[[  0  21   4]
 [ 10 -34  -7]
 [ -6  27   6]
 [ 11 -19  -2]
 [  8 -26   0]
 [ -1  17   0]
 [ 24   9   8]
 [  0 -25  -6]
 [ 11 -30  -5]
 [ 24   7   7]
 [-22  22   1]]
|
[[ 10 -34  -7]
 [ 11 -30  -5]
 [  8 -26   0]
 [  0 -25  -6]
 [ 11 -19  -2]
 [ 24   7   7]
 [ 24   9   8]
 [ -1  17   0]
 [  0  21   4]
 [-22  22   1]
 [ -6  27   6]]

[[  2   5 -19 -15  -6  -6 -28 -39  21  12  39]
 [  2  33  39 -10 -13 -26   6  20   3 -11 -17]
 [ 24   1 -19 -42  36  38 -36  40  22  42 -16]
 [ -8  30 -39  29  11  19 -14 -33  29  11 -13]]
|
[[ 24   1 -19 -42  36  38 -36  40  22  42 -16]
 [  2   5 -19 -15  -6  -6 -28 -39  21  12  39]
 [ -8  30 -39  29  11  19 -14 -33  29  11 -13]
 [  2  33  39 -10 -13 -26   6  20   3 -11 -17]]

[[-33   4  -1   2]
 [-27  -7 -18   1]
 [-29 -17   4  -2]
 [ 13 -25  10 -16]
 [ 15 -18  16 -17]
 [ 14 -30   1   1]
 [-30   6   0  15]]
|
[[ 14 -30   1   1]
 [ 13 -25  10 -16]
 [ 15 -18  16 -17]
 [-29 -17   4  -2]
 [-27  -7 -18   1]
 [-33   4  -1   2]
 [-30   6   0  15]]

[[ -3  -2 -12 -37   7 -31 -15 -16   3  33 -14]
 [ 41  -5  -6 -27 -33 -24 -35  38  39   3  -6]
 [ 13 -13 -18 -21   5 -15  -3   8  10   3 -18]
 [ -5  10   1 -10  41 -11  25 -20  -4 -12  -1]]
|
[[ 13 -13 -18 -21   5 -15  -3   8  10   3 -18]
 [ 41  -5  -6 -27 -33 -24 -35  38  39   3  -6]
 [ -3  -2 -12 -37   7 -31 -15 -16   3  33 -14]
 [ -5  10   1 -10  41 -11  25 -20  -4 -12  -1]]

[[ 38  27  10 -14 -12   2 -26   9]
 [ 34   9  33 -36 -31  28 -34 -24]
 [-41   1  33  31 -37 -39 -32 -36]
 [ 24  -8  17 -38 -35  30 -23  23]
 [ 31  33  24  17 -22 -41 -20  21]
 [-37 -22 -32 -34  34  35  28  20]]
|
[[-37 -22 -32 -34  34  35  28  20]
 [ 24  -8  17 -38 -35  30 -23  23]
 [-41   1  33  31 -37 -39 -32 -36]
 [ 34   9  33 -36 -31  28 -34 -24]
 [ 38  27  10 -14 -12   2 -26   9]
 [ 31  33  24  17 -22 -41 -20  21]]

[[-24 -25 -32 -11 -23 -28  -4  21  12 -26 -26 -11]
 [-28  23  32   2  26  22  12  -6 -14 -29  32 -15]
 [ -5  16 -10 -15   6  32 -12 -13  18 -28  29  27]
 [-15  36  29 -17  16  13 -13 -27 -29  34 -25  -5]
 [ 33 -13  21 -11 -16   9  -7   2 -29   9 -31 -35]]
|
[[-24 -25 -32 -11 -23 -28  -4  21  12 -26 -26 -11]
 [ 33 -13  21 -11 -16   9  -7   2 -29   9 -31 -35]
 [ -5  16 -10 -15   6  32 -12 -13  18 -28  29  27]
 [-28  23  32   2  26  22  12  -6 -14 -29  32 -15]
 [-15  36  29 -17  16  13 -13 -27 -29  34 -25  -5]]
